Each row comes from the steps of one path. Every step used is in the known rows, and no mark comes twice. Write the path behind each row, first mark first.
Each row is shifted at random along 3 fixed directions that mean nothing.
Known rows:
p/m/j/r/y/z: 145, -223, -34, 1, -333, 47, -63, -193, 150, 195, -7, 103, 22, 25, 221, -119, -283, 11, -118, 59, -31, 150, 182, -173, -243, 389, -49, 39, -83, 1, -71, -52, -12, -151, 132, 31, -86, 266, 126, 82, 132, -71, 14, -50, -81
j/r/y/m/c/z/v/p: -306, 32, -408, -51, 85, 108, 166, 28, 270, -262, 22, -62, -63, 83, 28, -73, -179, -144, -537, -402, 196, -15, -473, 747, 206, 45, -53, 195, 381, 147, -161, 175, -226, -384, -160, -71, -242, -179, 507, 32, -188, 276, 526, 62, -115
p/m/j/v/z: 366, 158, 229, 188, -4, -172, -207, 22, -419, 148, -50, 185, 117, -8, -91, 95, 151, 127, 413, 329, -247, 13, 152, -761, -220, -81, 42, -14, -516, 98, 192, -109, 117, 379, 102, 94, 128, 233, -217, -33, 90, -26, -267, 20, 283
h/v/j/r/c/z/m: 333, 137, 268, -89, 374, -249, -307, -4, -66, 282, -47, 56, 213, -117, -145, 108, 116, 333, 419, 280, 139, -147, 247, -594, -7, -227, 83, -49, -194, -344, 135, 75, 55, 325, 52, 32, 233, 260, -204, 150, 190, -142, -121, 102, 41
m/c/h/v: -124, 80, 123, 139, -75, 38, -55, 26, -295, -78, 129, -147, -215, -87, -124, 42, 124, -120, 56, 129, -148, 61, 41, -163, 28, -188, -39, -139, -80, 42, 29, -10, 98, -39, -158, 7, 146, -290, -196, -183, -85, 24, -147, 13, 22
j/v/z/m/h/c/r/y/p: -249, -6, -103, 92, 395, 74, 180, -4, 138, -469, -73, 39, 185, -145, -244, 153, 36, 216, -287, -358, 121, -189, -131, 382, 436, -171, 18, 67, 612, -207, 31, 130, -112, 277, -93, 39, -39, -360, -132, 282, 198, 88, -146, -252, 167
c/r/y/p/m/j/v/z/h: -200, -255, -63, 18, 107, 71, 444, 0, 139, -339, -206, 142, 373, -96, -120, 117, -69, 289, -377, -270, 218, -56, 48, 192, 346, 17, 130, 40, 654, -264, -9, -34, -136, 602, 59, 69, 0, -183, -309, 61, 461, -2, -352, -452, 318
p/m/h/v/z/c/y: 263, -38, 351, -110, 225, -120, 60, -10, -275, -186, -68, 302, 390, -436, -392, 354, 106, 485, -120, -99, 61, -13, 246, -420, 391, -363, 159, 5, 264, -534, 100, -10, 74, 840, -27, 130, 356, -277, -710, 252, 475, -333, -483, -261, 516
r/c/z/m/j: -169, -160, -139, 32, -64, 105, 210, -62, -15, -131, -37, -79, -93, 41, 85, -56, -287, -102, -193, -99, 203, 118, -61, 371, 25, 151, 67, 13, 239, -189, -134, 44, -182, -202, 2, -4, -124, -167, 414, -171, 19, 57, -104, -168, -39
c/h/v/z/r/j: -222, -336, -157, -179, -295, 180, 339, 29, 333, 88, -34, -149, 21, 252, 155, -254, -141, -140, -34, -102, 306, 58, 56, 437, 70, 178, 82, -207, 324, -156, -117, -70, -104, -183, 160, -142, -191, 57, -12, -491, 114, -182, 111, -101, -93
c/h/v/j/z/p: -144, 282, -47, 210, -75, 20, -243, 12, -419, -134, 90, 111, -462, 240, -337, 85, 108, -358, 707, 171, -295, -138, -328, -323, -211, -123, -165, 35, -453, 388, 138, -30, -39, -91, -52, -14, -171, -184, 437, -68, -454, 371, -100, 110, 371
r/y/p/v/c: -51, -213, -135, -46, -12, 229, 142, 17, 398, -206, 29, 11, -44, 118, 151, -83, 1, -81, -298, -191, -64, 165, -173, 511, 17, 95, -60, 63, 250, 169, -88, -19, 21, -236, -125, 45, -140, 142, 81, 176, -93, 124, 181, 17, -8
h/c/z/r/y/m/j/v: 158, 445, 2, 253, 164, 10, -341, 0, -475, 46, 74, 267, -220, 85, -302, 31, 149, -22, 314, 167, -205, -46, -83, -442, -372, -199, -62, 65, -400, 149, 196, 140, 56, -31, 77, -89, 14, 146, 133, 116, -166, -37, 178, 116, 26
z/v/j/r/y: 52, -32, -17, -237, -284, 3, -194, -33, 560, 341, -12, -272, 112, 149, 296, -165, 4, 5, -58, 127, 9, 2, 179, 167, -235, 221, 109, -86, 38, 99, -113, 4, 58, -234, 122, -44, -13, 390, -49, 80, 38, -113, 322, 209, -314
r/v/j/z/m/h: 175, -78, 153, -156, -10, -295, -85, -16, -237, 328, -2, -245, 54, 15, 346, -24, 63, -51, 161, 250, -14, 2, 210, -225, -32, -62, 12, -39, -362, 61, -49, -34, -46, -101, -37, 51, 50, 258, 163, -193, -215, 237, -216, 391, -378
v/j/z/p/m/h/c: -264, 3, 0, -323, 199, -41, 256, -91, -93, -104, -29, -433, 177, -228, 336, 61, -216, -59, -203, -110, 192, -71, -41, 385, 510, 71, 31, -73, 178, -146, -154, 8, -149, -119, -23, 88, 161, -304, 290, -189, -13, 248, -185, -43, -268
m/j/v/c: -100, 260, -38, -5, -59, 74, -94, 94, -28, -23, 82, -181, -244, 216, 58, -90, 115, -249, -35, 129, -157, 12, -157, 352, -387, -27, 12, -63, -162, 358, -22, 53, -6, -351, 17, -27, -132, 94, 306, 4, -218, 162, 107, 118, -256
h/c/y/v/j/z/r: 97, 405, 13, -163, -130, 118, -379, -6, -181, 179, 100, 161, -286, 159, -217, -104, 133, -163, 306, 88, -254, -78, -126, -143, -289, -7, -82, 12, -320, 129, 84, 46, 136, -197, 171, -163, -143, 178, 167, 210, -219, -143, 196, 165, -126
v/z/h/c/y: 91, 44, 44, -161, -90, -95, -116, -59, -96, 225, 188, -164, -201, -135, 65, -90, 50, -242, 214, -24, -47, 52, -29, 165, 36, -97, 42, 63, -209, 66, -30, 102, 37, -409, -53, -65, 73, -47, 217, -47, -455, -62, 115, 379, -260
z/c/r/v/p/m/j: 225, 154, 84, 319, -5, -186, -136, 91, -129, 234, 2, 185, -153, 7, -129, 113, 74, 36, 491, 308, -120, -58, 198, -636, -464, 1, -66, 93, -507, 125, 125, -127, 189, 228, -24, -8, -6, 28, -182, 14, -70, -106, -99, -70, 143
p/z/c/y: 209, -298, 154, -272, -96, 48, -15, -120, 213, 53, -37, 3, 280, -283, 141, 37, -156, 210, -361, -140, 139, 180, 298, 126, 226, 68, 252, 10, 385, -353, -155, 16, 43, 110, 78, 73, 270, 43, -350, 106, 341, -295, -1, -21, 12
h/v/p/z/c: 60, -15, 113, -121, 60, 49, -9, 4, -25, -6, -4, 95, 56, -65, -13, 82, 72, 30, 88, -15, -101, 23, -12, -99, 56, -71, 52, 3, -95, 34, 19, -33, 53, 11, 16, 66, 92, -57, -83, 69, -20, 54, 59, 52, 135
y/v/z/c/r/j: 355, -118, 72, 184, -200, -94, -281, 95, -30, 399, 50, 313, -253, 268, -162, -171, 148, -164, 668, 293, -68, 106, 407, -456, -639, 31, -66, -46, -386, 125, 109, -59, 256, -67, 166, -143, -193, 651, -133, -113, -206, -270, -10, 189, -79
h/v/p/z/m/j/r/y: -15, 241, -86, 160, -295, 14, -177, -58, -45, 29, 19, 226, -177, 169, -176, 67, 7, -60, 176, 44, -320, -91, -250, -285, -442, 99, -82, 99, -336, 269, 100, -20, 6, -108, 81, 10, -176, -131, 196, 281, -137, 19, 98, -119, 236
c/r/y/m/j/v: 30, -105, -150, 179, -146, -82, 33, -4, 250, 63, -30, -174, 87, 88, 257, -147, -92, -17, -212, 66, 69, 148, 97, 104, -98, 201, 64, -29, -42, 126, -41, -26, -75, -177, 16, -18, 25, 227, 36, -142, 63, -121, 315, 9, -219
y/m/j/r/v/c/h: 289, -146, 228, -28, 284, -261, -45, 73, 23, 242, 12, -98, 159, -52, 9, 74, 85, 161, 290, 329, 314, -98, 436, -372, -116, -183, 67, -89, -63, -251, 8, 17, 121, 372, -61, 6, 204, 410, -502, -82, 222, -98, -306, 149, -179
z/r/v/p: -141, 138, 111, 201, 389, 157, -78, 115, 379, -373, -187, 109, 160, 83, -326, 242, 150, 432, 27, 23, 46, -353, 103, -84, 119, -170, 160, 18, 465, -137, 50, 14, 100, 674, -57, 106, -16, -192, -495, 306, 491, 37, -139, -307, 523
m/h/c/r/v/z: 273, 332, 304, 273, 223, -102, -462, 102, -502, 83, 84, 329, -175, -37, -547, 157, 394, 136, 685, 259, -312, -230, 252, -802, -306, -438, -110, -56, -367, 19, 333, 80, 315, 418, -30, -26, 18, 169, -482, 153, -78, -92, -391, 166, 202
p/v/j/z/m/c/y: -184, 95, -217, -214, -385, 107, 84, -20, -110, -148, 63, -70, -148, 21, 102, -87, -154, -234, -690, -308, -96, 170, -430, 532, 98, 124, -82, 94, 161, 96, -167, 25, -154, -439, -59, -44, -180, -209, 587, 99, -230, 67, 152, -85, -197
r/y/v/z/p: 189, -355, 110, 35, 155, 8, -4, -13, 371, -21, -142, 102, 286, -78, 93, 35, 86, 270, 210, -30, 45, 64, 212, -133, 282, 69, 110, 54, 106, -85, 9, -128, 40, 302, -9, 83, 160, 162, -394, 84, 211, -74, 21, 186, 338
h/v/p/m: 249, -153, 123, 66, 178, -299, 80, -11, 252, 212, -45, -258, 309, -215, 369, 47, -38, 198, 244, 226, 54, 73, 160, -389, 340, 72, 98, 8, -393, -14, 8, -189, 39, 135, -150, 165, 336, -59, -253, -201, 78, -46, 166, 89, 135
m/j/r/v/z/c: 54, -81, 219, -265, 59, 49, -36, 43, 249, 206, -115, -57, 347, -37, 115, -19, 108, 283, -113, 66, 163, -117, 350, -3, -57, 48, 141, -142, 233, -237, -15, -1, 72, 242, 226, -36, 114, 298, -429, 66, 415, -181, -134, 42, -290
m/h/v/j/z/r/c/y: -166, 151, -167, -385, -260, 124, 16, -33, 69, 23, 108, -191, -167, 118, 139, -141, -63, -238, -403, -260, 14, -11, -316, 667, 14, 11, -63, -28, 142, 55, -103, 132, -147, -521, 29, -128, -205, -35, 397, -2, -234, -42, 375, 98, -365
h/c/r/j: -67, 78, 115, 304, 167, 34, -172, 34, 174, -185, -81, 39, 41, 53, -361, 89, -32, 190, 235, 138, 91, -178, 422, -165, -118, -43, 135, -194, 450, -313, 75, 99, 200, 399, 120, 36, 54, 87, -378, 62, 426, -328, -287, -448, 240
z/p/v/j/r: -410, 226, -153, 101, -387, 314, -131, 36, 184, -188, -26, 18, -358, 375, -171, -65, -16, -237, 11, 126, -215, -92, -275, 123, -453, 261, -91, -30, -41, 418, -45, -130, 37, -132, 93, -17, -342, -141, 343, 134, -126, 270, -55, -271, 166
j/z/r/v/p/m: -251, -48, -337, -179, -51, 167, 193, -32, 292, -56, -15, -266, -22, 136, 431, -158, -253, -146, -411, -219, 148, -29, -346, 583, 296, 208, -58, 132, 100, 259, -211, 12, -193, -463, -99, -15, -288, -122, 550, -162, -182, 368, 402, 28, -281
h/v/c/y/z/p/m/j: 184, -178, 12, -17, -112, -165, 202, -35, 18, 271, 11, 61, 35, -194, 217, -71, -97, -15, 97, 37, 7, 265, -72, -150, 6, 223, -46, 79, -441, -34, -9, -212, -90, -93, 1, -17, 171, -159, 51, -129, -63, -231, 175, 123, 97
p/m/j/v/z/r/c: 479, 170, 251, -246, 35, -140, -271, -31, -174, 575, 3, -14, 103, -68, 280, -55, 151, 138, 269, 293, -44, -7, 264, -458, -267, -48, 69, -2, -473, -41, 48, 4, 153, -37, 172, -20, 136, 442, -149, 0, -10, -167, 70, 255, -321
m/c/h/v/z: -369, -332, -154, -312, -164, 189, 492, 17, 188, -176, 45, -383, 136, -79, 277, -181, -148, -150, -531, -356, 253, 146, -191, 765, 588, 83, 15, -186, 448, -150, -154, -33, -204, -322, -91, -62, -6, -290, 45, -444, 54, 20, 107, 3, -244
h/v/c/r/y: 0, 14, -137, -96, -163, 102, -108, 0, 440, 100, 149, -97, -184, 62, 38, -160, 12, -85, -29, -115, -59, 73, -47, 390, -159, 18, -24, -31, 51, 120, -3, 88, 40, -458, -67, -97, -117, 79, 49, 108, -164, -227, 428, 132, -235

Write each row's path:
202, -174, -28, -35, -256, -82, -39, 5, 163, 407, 155, -94, -182, 92, 255, -166, 55, -260, 248, 173, -43, 126, 77, -54, -422, 141, -114, -8, -351, 229, -18, -89, 136, -340, -11, -84, 11, 326, -125, -139, -264, -20, 133, 309, -347 => m/j/r/y/p/v/c/h
41, 123, 237, -237, 365, -224, -55, 15, -257, 125, -17, -316, 244, -171, 170, 94, 139, 123, 40, 123, 76, -166, 199, -101, 313, -242, 31, -141, -44, -202, 8, 96, -1, 90, -30, 53, 235, 90, -29, -25, -5, 129, -276, 237, -383 => r/v/j/z/m/h/c
71, -123, -92, 153, -269, -44, 29, -56, -114, 2, -52, 121, 4, -16, 174, -68, -81, -88, -129, -16, -155, 257, -208, -161, 76, 250, -34, 120, -284, 183, -26, -161, -77, -87, 17, 44, 95, -48, 208, -110, -106, 19, 171, 47, 154 => c/y/m/j/z/p/v
-182, 95, -65, -29, 205, -138, 77, 103, 213, 118, -29, -290, 129, -13, 182, -69, 92, -5, 16, -61, 107, -230, -20, 245, 195, -6, 3, -59, 62, 71, 37, 78, -36, -113, 5, -67, 70, -10, -2, -159, -41, 58, 226, 172, -377 => m/j/z/h/c/r/v/p
-237, 132, -376, 178, -125, 212, 115, -10, -254, -429, 69, 202, -341, 260, -140, -21, -199, -368, -294, -291, -161, 32, -604, 473, -142, 93, -264, 218, 53, 345, -29, 88, -185, -308, -97, -44, -475, -101, 704, 124, -311, 328, 69, -184, 101 => r/v/c/y/p/m/j/z
-102, -486, 53, -222, 82, -72, 443, -65, 113, 125, -26, -368, 330, -426, 501, -90, -159, 110, -414, -119, 339, 259, 130, 149, 749, 127, 29, -109, 167, -304, -184, -158, -152, -60, -141, 37, 406, -341, -233, -450, 200, -23, 63, 114, -203 => y/z/p/m/c/h/v
-323, -137, -278, -64, -79, 113, 366, -55, 137, -396, -73, -10, 155, 74, 8, 4, -257, -25, -389, -349, 65, -15, -272, 410, 351, 171, -123, -25, 413, -62, -9, -32, -228, 61, -18, 23, -205, -157, 181, -40, 168, 101, -1, -379, 138 => c/r/y/p/m/h/v/j/z
-235, 23, -193, 185, 37, 204, 7, -54, 62, -283, 99, 202, -374, 107, -335, 9, -4, -219, 264, -228, -115, -111, -199, 282, -115, -29, -121, 166, 219, 133, 58, 118, 18, -167, -79, -60, -325, -172, 254, 232, -327, 140, -52, -86, 155 => v/z/h/c/r/y/p
107, -23, 88, 139, -159, -26, -145, -29, -305, 160, 107, 132, -232, -163, 41, -71, 162, -163, 83, 53, -312, 230, -91, -289, -21, 8, -161, 56, -486, 262, 48, -115, 95, -229, -76, -3, 159, -170, 47, -48, -389, 74, 97, 359, 36 => m/h/c/y/z/p/v
366, 369, 209, 290, 8, -271, -359, 1, -896, 199, 114, 297, -250, -34, -280, 116, 276, -167, 469, 369, -383, 73, 16, -858, -458, -299, -61, 102, -799, 286, 205, 50, 153, 87, 20, 14, 170, 202, 66, 89, -413, 44, -162, 246, 95 => p/z/h/c/y/m/j/v
176, -166, -111, -44, -331, -255, 148, -16, -240, 514, 161, -206, -282, 72, 446, -187, -59, -488, 385, 155, -42, 225, -180, -107, -215, 127, -142, 40, -824, 286, -48, -124, -82, -711, -88, -77, -52, 34, 490, -466, -681, 127, 269, 433, -328 => r/c/h/v/p/z/m/j
202, -407, -6, -101, 222, -171, 229, -15, 375, 32, -78, -118, 470, -327, 412, -17, -185, 300, -621, -262, 303, 145, 116, 198, 594, 118, 12, 109, 302, -275, -137, -28, -110, 79, -181, 78, 235, 97, -224, -8, 305, -122, 295, 135, -74 => r/v/p/m/c/y/z
-295, 60, -71, 93, 21, 220, 197, 77, -346, -520, -24, 181, -118, 97, -425, 228, -24, -139, -167, -170, 41, -126, -192, 175, 29, -214, 13, -18, 398, 30, -14, 61, -64, 299, -21, 38, -133, -341, 14, 5, 94, 313, -366, -366, 410 => m/j/v/p/z/c/h
-73, 146, 113, -234, 161, -68, 14, 17, -90, -53, 14, -8, 62, -197, -212, 68, 87, 188, -129, -80, 45, -103, 10, 108, 200, -232, 88, -90, 214, -274, 33, 92, -31, 176, 4, 3, 72, -311, -139, 124, 183, -112, -253, -120, -115 => j/z/m/h/v/c/r
-167, 51, -200, 196, -1, -118, 9, 70, -74, 28, 85, -315, -189, 201, 177, -202, -25, -334, -100, 97, 122, 47, 26, 316, -146, -16, -70, -116, -89, 285, -63, 111, -55, -480, -40, -80, -130, 215, 374, -355, -340, 138, 225, 107, -502 => y/m/h/c/r/j/v
365, -80, 267, 293, -75, -162, -241, -57, 106, 284, -124, 229, 210, -79, 46, 84, 180, 339, 271, 361, -268, 68, 345, -872, -318, 170, 53, 46, -335, -31, 119, -210, 247, 458, 114, 123, 278, 203, -585, 265, 288, -203, -193, -61, 228 => z/m/j/r/y/p/v
292, 145, -8, 162, 105, -31, -315, 52, 20, 192, 77, 275, -229, 60, -108, -7, 166, 9, 380, 55, -206, -8, 5, -309, -323, -75, -95, 193, -360, 225, 114, 5, 174, -111, -70, -75, -38, 197, -121, 150, -222, -47, 385, 354, 74 => m/c/z/r/y/v/p
31, 263, -19, -1, -173, -18, -209, -44, -181, 291, 88, -19, -278, 104, 104, -73, 41, -227, 331, 185, -180, -45, -205, -200, -411, 105, -177, 56, -596, 324, 52, -17, 28, -401, 67, -52, -146, 42, 390, 15, -391, 112, 133, 123, -181 => h/v/z/p/m/j/r/c
-44, -119, -5, 20, 188, 11, 124, -37, -107, -12, -45, 53, -6, 48, -67, -33, -192, 33, 95, 32, 324, -10, 274, 42, -34, -16, 98, -78, 273, -357, -55, 84, -23, 97, 116, -47, -9, 106, -3, -282, 166, -129, -157, -139, -59 => y/m/h/c/z/r/j
